Below is a small trained network, with its code and all its weights. Each question gives an input and a class and asks what happens when units are switched off, that is, made to give their printed mean instead of their output.

import numpy as np


def w(rows, s, z=0):
    codes = np.array(rows[::2]) - 128.0
    scale = np.full(codes.shape[1], s)
    scale[-1] = z or s
    return codes * scale


def f(y):
    return y / 2 * (1 + np.tanh(0.7978845608 * (y + 0.044715 * y**3)))


def log_softmax(a):
    a = a - a.max(-1, keepdims=True)
    return a - np.log(np.exp(a).sum(-1, keepdims=True))


def net(x, mask):
    res = np.array(x, float).reshape(1, 6) / 4 @ E
    y = f(res @ A[0][:, :-1].T + A[0][:, -1])
    res = res + np.where(mask, y, B[0][:, -1]) @ B[0][:, :-1]
    return log_softmax(res[-1] @ U[:, :-1].T + U[:, -1])


A, B = {}, {}
E = w([
[207,60,60,156],'x0',
[118,91,137,23],'x1',
[77,150,56,120],'x2',
[133,126,136,130],'x3',
[124,127,124,127],'x4',
[177,254,89,81],'x5',
],0.0089)
A[0] = w([
[46,189,154,119,57],'n1',
[49,231,199,110,116],'n2',
[82,97,144,172,67],'n3',
[98,130,167,117,69],'n4',
[161,84,189,155,190],'n5',
[143,126,116,142,187],'n6',
[174,88,74,150,77],'n7',
[123,169,135,227,94],'n8',
[186,219,107,172,77],'n9',
[62,12,173,163,132],'n10',
[103,148,108,201,80],'n11',
[197,161,119,43,71],'n12',
[154,146,218,127,191],'n13',
[149,111,128,6,113],'n14',
[158,124,156,133,218],'n15',
[171,71,66,123,70],'n16',
[19,144,191,136,95],'n17',
[89,46,142,28,104],'n18',
[51,125,55,141,200],'n19',
[156,241,193,101,101],'n20',
[77,80,131,167,94],'n21',
[208,115,73,129,81],'n22',
[95,123,97,132,158],'n23',
[90,131,112,110,255],'n24',
],0.013,0.0084)
B[0] = w([
[109,91,126,92,171],'n1',
[135,67,138,130,236],'n2',
[71,164,96,129,152],'n3',
[94,107,75,128,135],'n4',
[145,174,112,115,211],'n5',
[183,120,134,104,163],'n6',
[93,59,149,105,160],'n7',
[125,78,193,177,177],'n8',
[70,180,93,156,181],'n9',
[107,192,96,92,246],'n10',
[114,112,166,170,150],'n11',
[66,214,126,134,177],'n12',
[209,95,103,132,208],'n13',
[125,119,158,241,194],'n14',
[200,169,131,123,193],'n15',
[63,60,173,108,161],'n16',
[121,48,91,91,196],'n17',
[116,147,136,198,196],'n18',
[255,162,144,110,188],'n19',
[103,114,55,104,215],'n20',
[64,228,104,109,168],'n21',
[77,15,86,61,164],'n22',
[169,161,147,142,147],'n23',
[198,116,158,145,211],'n24',
],0.0091,0.011)
U = w([
[76,26,84,93,79],'0',
[149,116,93,138,253],'1',
[62,159,77,133,118],'2',
[89,102,131,253,44],'3',
[166,108,105,119,181],'4',
[188,117,105,115,97],'5',
],0.015,0.0063)

Each question gives the input, the list of numbers given to net, and the class t.
The units are the neurons (one row each of A and B). Each row of codes is followed by its name. A weight is (code - 128) times the scale printed after its matrix; where a second scale follows, it is the last column's (A, B and U).
mask holds one flag per neuron, in row order. A switched-off neuron (its flag False) gives its mean, the last column of its row in B, instead of its output. The means were averaged over made-up inputs and are rounded, as every weight is.
A unit's drop is (log p(t) with every unit on - log p(t) with that unit switched off) / (log p(t) with every unit on - log p(t) with every unit switched off).
The circuit of an input: a set's keep is (log p(t) with only the set's units on - log p(t) with every unit switched off) / (log p(t) with every unit on - log p(t) with every unit switched off). Starting from the 12 units with the biggest drops (on a tie, the unit counted first), units are removed one at a time, each time the one whose removal leaves the highest keep (on an exact tie, the one counted first), for as long as the keep stays at least 0.8.
units of the circuit, in order: the units of the circuit, biggest drop first
most important unit: the unit with the biggest drop
top k neurons: the k neurons with the biggest drops, biggest first
drop when u is switched off: that unit's drop, to one decimal
input [-5,-4,7,1,-2,-8], class 2: top 3 neurons	n21, n10, n3
input [5,-8,3,5,4,1], class 3: units of the circuit, in order	n8
input [-6,-6,5,2,-5,0], class 0: top 2 neurons	n17, n1
input [-7,7,5,-3,6,2], class 0: top 2 neurons	n17, n1
input [1,6,5,-4,-1,7], class 2: top 2 neurons	n12, n13
input [-3,5,0,-4,-6,8], class 2: top 2 neurons	n12, n20
input [-1,1,-8,1,4,-4], class 5: units of the circuit, in order	n13, n15, n5
input [7,-8,-4,-5,6,3], class 3: top 3 neurons	n9, n8, n17
input [-8,-2,-8,1,-8,0], class 0: units of the circuit, in order	n17, n2
input [2,-8,-5,0,0,4], class 3: top 3 neurons	n8, n9, n19
input [5,7,1,1,2,-3], class 3: units of the circuit, in order	n18, n14
input [6,2,1,-4,-1,4], class 0: top 2 neurons	n22, n16
input [4,8,6,-5,5,7], class 3: top 3 neurons	n14, n10, n12
input [2,-2,-2,0,4,5], class 2: units of the circuit, in order	n9, n19
input [-1,0,7,-2,0,3], class 5: units of the circuit, in order	n19, n24
input [5,-8,7,-6,4,-8], class 2: units of the circuit, in order	n21
input [-3,5,2,-5,-1,-4], class 3: top 2 neurons	n18, n14
input [1,7,-5,0,5,1], class 3: units of the circuit, in order	n14, n18
input [-5,-5,4,-8,-3,5], class 4: top 2 neurons	n19, n2
input [-1,3,-3,-5,-1,-8], class 2: most important unit	n10
input [-2,6,-1,6,3,8], class 2: top 3 neurons	n12, n20, n19
input [6,8,-3,5,2,-2], class 3: drop when n14 is switched off	0.5
input [3,-4,-8,6,6,-7], class 5: drop when n15 is switched off	0.5
